(in the rows, 100 means zero)
Each row is followed by its class.
109; 97; 114; 108; 93; 102; 102; 90; 96; 113; 112; 115; 95; 115; 106; 87; 36; 99; 108; 87; 110; 86; 100; 93; 80; 91; 114; 98; 106; 119; 92; 104; 108; 111; 100; 102; 98; 83; 105; 87; 99; 104; 82; 99; 100; 92; 119; 105; 93; 99; 124; 87; 87; 67; 100; 111; 104; 102; 52; 94; 98; 94; 96; 97; 78; 103; 117; 106; 81; 93; 101 : Q358
85; 93; 103; 143; 110; 89; 91; 87; 46; 103; 103; 114; 92; 90; 102; 83; 150; 97; 110; 100; 96; 78; 83; 102; 108; 107; 113; 93; 123; 99; 91; 157; 100; 92; 102; 99; 96; 79; 100; 73; 98; 94; 76; 138; 103; 73; 130; 115; 102; 99; 147; 93; 86; 94; 83; 108; 85; 94; 107; 101; 109; 84; 109; 101; 64; 115; 98; 118; 80; 86; 78 : Q846
88; 101; 109; 151; 98; 83; 87; 97; 53; 108; 69; 108; 74; 81; 107; 81; 132; 108; 109; 92; 96; 107; 88; 98; 90; 115; 109; 97; 154; 102; 78; 136; 104; 98; 96; 96; 91; 78; 103; 72; 88; 94; 76; 125; 103; 68; 124; 114; 99; 101; 155; 102; 59; 101; 90; 103; 88; 95; 87; 94; 104; 90; 108; 95; 43; 113; 100; 117; 83; 87; 88 : Q846
89; 97; 102; 130; 97; 87; 94; 90; 71; 111; 122; 116; 89; 102; 100; 95; 129; 104; 104; 99; 105; 75; 75; 92; 97; 105; 108; 100; 115; 104; 96; 156; 94; 103; 101; 100; 95; 99; 90; 77; 99; 97; 80; 116; 103; 86; 122; 111; 96; 101; 143; 93; 98; 99; 89; 114; 96; 93; 109; 102; 107; 85; 102; 104; 76; 107; 101; 111; 86; 88; 85 : Q846
101; 97; 108; 110; 96; 91; 104; 95; 108; 108; 134; 116; 100; 100; 100; 98; 62; 95; 104; 106; 101; 88; 87; 89; 103; 81; 103; 101; 82; 114; 104; 114; 93; 104; 105; 95; 95; 110; 96; 94; 105; 93; 95; 97; 112; 105; 113; 118; 96; 95; 109; 86; 127; 89; 95; 108; 100; 96; 82; 104; 107; 83; 105; 101; 91; 96; 112; 100; 95; 98; 94 : Q358
94; 100; 107; 125; 93; 97; 95; 87; 84; 109; 126; 114; 95; 105; 103; 97; 105; 105; 104; 101; 105; 84; 81; 91; 84; 110; 106; 100; 117; 101; 94; 142; 91; 110; 101; 97; 96; 108; 95; 81; 100; 98; 83; 108; 101; 87; 119; 112; 88; 99; 131; 90; 100; 85; 93; 111; 100; 94; 100; 99; 101; 89; 104; 100; 81; 103; 104; 105; 87; 90; 91 : Q846
93; 96; 111; 118; 89; 104; 100; 88; 93; 110; 150; 121; 105; 118; 104; 92; 89; 98; 107; 98; 110; 82; 74; 84; 94; 98; 106; 99; 94; 108; 92; 150; 96; 109; 106; 99; 106; 119; 92; 78; 107; 97; 79; 102; 92; 97; 122; 109; 84; 99; 129; 85; 116; 83; 92; 117; 103; 89; 93; 101; 103; 81; 97; 102; 87; 100; 113; 105; 91; 91; 86 : Q846
89; 100; 106; 130; 96; 96; 98; 87; 79; 102; 133; 112; 97; 100; 101; 97; 141; 100; 105; 106; 103; 74; 71; 95; 100; 104; 102; 103; 111; 99; 102; 160; 87; 101; 104; 96; 98; 108; 86; 75; 103; 98; 79; 114; 105; 86; 123; 111; 88; 99; 132; 91; 106; 97; 92; 108; 97; 88; 118; 105; 104; 85; 104; 101; 80; 103; 103; 109; 86; 95; 85 : Q846
97; 99; 110; 106; 78; 113; 104; 85; 115; 108; 164; 123; 105; 133; 101; 103; 73; 100; 102; 104; 118; 80; 69; 74; 76; 97; 102; 109; 93; 102; 106; 151; 79; 119; 106; 100; 98; 140; 94; 81; 105; 99; 80; 81; 101; 109; 123; 106; 78; 96; 118; 86; 119; 79; 95; 124; 109; 89; 96; 101; 95; 82; 94; 101; 104; 92; 113; 102; 92; 97; 90 : Q846
96; 96; 110; 111; 89; 97; 106; 90; 116; 109; 125; 115; 100; 106; 97; 101; 53; 99; 104; 99; 112; 100; 85; 84; 87; 95; 107; 107; 104; 115; 98; 115; 93; 110; 95; 95; 96; 124; 100; 88; 92; 105; 91; 87; 99; 103; 112; 111; 85; 95; 115; 93; 116; 88; 93; 112; 103; 97; 81; 102; 107; 94; 100; 101; 89; 91; 107; 95; 98; 97; 100 : Q358
95; 89; 98; 120; 109; 87; 96; 102; 75; 105; 94; 109; 95; 88; 102; 93; 84; 98; 109; 101; 95; 90; 100; 111; 97; 91; 105; 95; 95; 112; 93; 103; 107; 94; 98; 97; 90; 82; 100; 92; 101; 95; 92; 126; 100; 84; 112; 113; 108; 100; 114; 97; 99; 100; 92; 100; 92; 102; 78; 102; 110; 94; 105; 110; 74; 108; 101; 105; 97; 92; 93 : Q358
105; 102; 112; 105; 74; 107; 98; 83; 107; 112; 113; 110; 89; 122; 110; 90; 43; 109; 103; 88; 121; 104; 89; 84; 63; 109; 104; 106; 131; 107; 87; 115; 96; 117; 100; 91; 102; 114; 102; 82; 93; 100; 80; 83; 99; 99; 111; 93; 89; 97; 129; 91; 80; 72; 99; 116; 108; 102; 76; 96; 91; 88; 95; 89; 81; 100; 111; 103; 88; 96; 109 : Q846
86; 98; 108; 131; 100; 87; 97; 98; 78; 110; 115; 119; 97; 88; 98; 94; 105; 93; 108; 103; 99; 88; 81; 96; 108; 86; 102; 101; 92; 115; 99; 130; 99; 102; 103; 102; 94; 97; 94; 83; 109; 96; 84; 126; 104; 88; 123; 121; 95; 102; 128; 96; 111; 103; 89; 104; 93; 92; 89; 105; 114; 85; 106; 108; 78; 109; 101; 105; 95; 91; 87 : Q358
82; 96; 106; 140; 110; 89; 88; 94; 64; 106; 132; 119; 96; 93; 100; 93; 130; 93; 111; 106; 94; 77; 73; 94; 112; 97; 110; 99; 106; 109; 101; 162; 96; 96; 105; 97; 89; 91; 93; 75; 104; 96; 79; 126; 103; 79; 132; 119; 93; 103; 139; 91; 115; 97; 85; 115; 92; 91; 107; 106; 112; 77; 108; 104; 72; 108; 97; 112; 82; 84; 78 : Q846
103; 94; 107; 112; 103; 96; 96; 97; 91; 109; 131; 117; 106; 99; 96; 95; 67; 93; 105; 105; 101; 84; 93; 92; 105; 84; 102; 98; 82; 116; 96; 115; 101; 104; 101; 97; 93; 99; 100; 92; 111; 92; 88; 110; 99; 97; 119; 122; 100; 95; 116; 86; 119; 109; 93; 102; 96; 96; 77; 102; 112; 92; 101; 107; 87; 101; 111; 102; 88; 95; 93 : Q358
93; 88; 110; 123; 102; 87; 101; 100; 86; 88; 94; 114; 97; 87; 97; 93; 67; 101; 105; 110; 100; 98; 98; 97; 103; 90; 108; 97; 100; 121; 90; 98; 109; 102; 101; 100; 86; 93; 102; 88; 107; 107; 89; 114; 99; 85; 116; 115; 103; 96; 120; 99; 109; 92; 94; 99; 93; 97; 64; 100; 115; 91; 105; 106; 79; 106; 107; 104; 98; 110; 94 : Q358
94; 97; 106; 127; 104; 94; 99; 88; 77; 108; 117; 116; 100; 97; 98; 93; 93; 94; 106; 102; 102; 78; 87; 91; 100; 93; 106; 95; 96; 116; 91; 130; 96; 95; 98; 104; 97; 90; 99; 86; 106; 98; 78; 125; 100; 86; 125; 116; 101; 101; 119; 92; 109; 94; 89; 107; 93; 94; 89; 99; 113; 87; 102; 103; 81; 107; 101; 111; 88; 85; 87 : Q358
93; 98; 113; 108; 82; 112; 107; 91; 118; 103; 164; 126; 110; 130; 95; 104; 84; 98; 100; 107; 121; 73; 58; 74; 90; 92; 103; 105; 85; 107; 109; 161; 77; 117; 112; 99; 105; 144; 91; 80; 112; 98; 81; 87; 100; 121; 126; 116; 78; 101; 129; 83; 142; 81; 98; 123; 111; 86; 100; 106; 109; 77; 97; 100; 101; 91; 109; 86; 88; 96; 84 : Q846
110; 99; 116; 114; 75; 108; 93; 86; 100; 112; 84; 115; 81; 120; 114; 82; 36; 108; 103; 79; 117; 104; 103; 90; 52; 111; 114; 95; 155; 115; 76; 104; 112; 117; 90; 103; 97; 97; 109; 78; 87; 106; 73; 90; 88; 91; 114; 97; 100; 94; 139; 90; 51; 65; 105; 110; 99; 123; 41; 90; 88; 95; 101; 86; 64; 105; 122; 106; 80; 91; 116 : Q846
71; 91; 100; 152; 130; 76; 102; 107; 52; 108; 132; 125; 115; 71; 87; 106; 163; 86; 114; 125; 87; 68; 79; 99; 149; 81; 107; 94; 62; 114; 105; 160; 98; 86; 106; 93; 86; 92; 92; 83; 121; 91; 89; 156; 99; 77; 129; 142; 98; 103; 128; 101; 150; 119; 79; 100; 82; 87; 112; 111; 130; 72; 108; 123; 85; 108; 95; 109; 92; 85; 63 : Q358
87; 93; 104; 127; 106; 86; 103; 102; 79; 108; 124; 119; 104; 93; 117; 96; 97; 91; 110; 109; 97; 86; 87; 97; 115; 86; 101; 98; 83; 113; 102; 129; 98; 98; 99; 100; 91; 96; 96; 87; 105; 94; 87; 122; 103; 90; 121; 123; 98; 101; 121; 91; 119; 96; 86; 104; 95; 88; 91; 103; 108; 84; 109; 106; 87; 104; 101; 103; 90; 90; 85 : Q358
87; 95; 118; 124; 98; 90; 104; 95; 101; 109; 124; 122; 103; 96; 94; 99; 85; 94; 104; 102; 102; 97; 82; 94; 100; 85; 100; 100; 86; 116; 99; 122; 94; 104; 102; 102; 95; 119; 98; 88; 107; 98; 90; 108; 100; 99; 118; 119; 86; 101; 120; 95; 126; 97; 91; 107; 99; 92; 87; 104; 112; 87; 104; 107; 86; 99; 106; 100; 101; 96; 89 : Q358
101; 97; 107; 112; 99; 93; 101; 96; 99; 107; 128; 113; 98; 102; 97; 92; 48; 94; 109; 104; 105; 79; 86; 91; 98; 85; 108; 97; 86; 123; 95; 117; 98; 99; 104; 94; 92; 100; 96; 87; 103; 95; 88; 108; 100; 91; 117; 119; 95; 96; 120; 88; 115; 87; 95; 107; 100; 98; 87; 104; 109; 88; 104; 103; 83; 98; 109; 103; 93; 95; 95 : Q358
102; 98; 116; 107; 78; 114; 102; 84; 118; 106; 155; 120; 98; 131; 105; 98; 51; 106; 101; 91; 119; 89; 79; 79; 69; 105; 105; 108; 114; 111; 101; 134; 91; 117; 103; 100; 101; 130; 100; 81; 97; 100; 81; 80; 98; 108; 116; 100; 78; 95; 124; 85; 108; 74; 100; 123; 110; 92; 79; 97; 92; 85; 94; 92; 88; 106; 115; 101; 88; 96; 101 : Q846
108; 98; 108; 117; 90; 106; 97; 91; 92; 109; 116; 112; 92; 115; 105; 93; 76; 102; 105; 97; 111; 85; 90; 86; 83; 109; 109; 93; 119; 105; 90; 130; 97; 111; 99; 104; 99; 96; 103; 80; 101; 104; 77; 102; 99; 91; 120; 102; 92; 100; 131; 93; 81; 80; 96; 116; 101; 96; 82; 100; 99; 89; 97; 96; 79; 102; 109; 108; 84; 88; 96 : Q846
101; 97; 110; 115; 90; 102; 101; 93; 89; 111; 116; 112; 96; 115; 100; 91; 73; 100; 111; 92; 107; 87; 87; 89; 86; 101; 107; 99; 118; 113; 93; 124; 92; 109; 95; 99; 99; 102; 100; 83; 102; 98; 81; 102; 100; 92; 116; 103; 93; 100; 127; 93; 92; 82; 97; 111; 99; 96; 81; 99; 101; 86; 98; 89; 81; 106; 110; 98; 85; 93; 97 : Q846
102; 95; 106; 108; 90; 101; 103; 98; 108; 108; 136; 118; 99; 115; 98; 97; 57; 92; 102; 100; 112; 89; 83; 85; 90; 87; 105; 100; 87; 115; 97; 118; 93; 111; 101; 102; 96; 109; 99; 87; 106; 102; 85; 96; 101; 103; 117; 111; 90; 96; 113; 88; 122; 84; 99; 111; 101; 97; 78; 99; 105; 86; 98; 104; 89; 100; 111; 99; 92; 95; 89 : Q358
76; 101; 117; 98; 83; 109; 106; 102; 150; 99; 164; 139; 132; 117; 83; 118; 85; 93; 94; 118; 111; 85; 50; 63; 100; 72; 93; 117; 43; 116; 121; 145; 65; 121; 115; 99; 107; 164; 85; 91; 123; 96; 93; 77; 94; 141; 125; 125; 71; 101; 93; 92; 164; 96; 94; 123; 118; 79; 113; 110; 112; 74; 103; 118; 122; 90; 105; 77; 115; 104; 73 : Q358
84; 98; 109; 121; 107; 88; 100; 108; 87; 106; 137; 119; 109; 94; 94; 98; 105; 92; 104; 112; 98; 82; 77; 91; 114; 86; 109; 98; 76; 114; 97; 126; 95; 102; 104; 94; 94; 109; 95; 88; 113; 100; 90; 119; 102; 94; 122; 123; 94; 100; 116; 95; 129; 100; 104; 108; 93; 92; 98; 107; 114; 85; 105; 113; 91; 104; 91; 106; 98; 93; 84 : Q358
97; 91; 108; 114; 90; 102; 99; 88; 92; 105; 140; 113; 99; 116; 104; 105; 119; 106; 103; 96; 109; 85; 72; 78; 86; 107; 108; 103; 115; 102; 101; 150; 86; 114; 99; 95; 103; 117; 92; 75; 100; 98; 86; 102; 100; 94; 119; 104; 86; 101; 132; 94; 103; 88; 95; 117; 105; 90; 109; 102; 95; 84; 98; 99; 86; 100; 104; 107; 93; 95; 90 : Q846
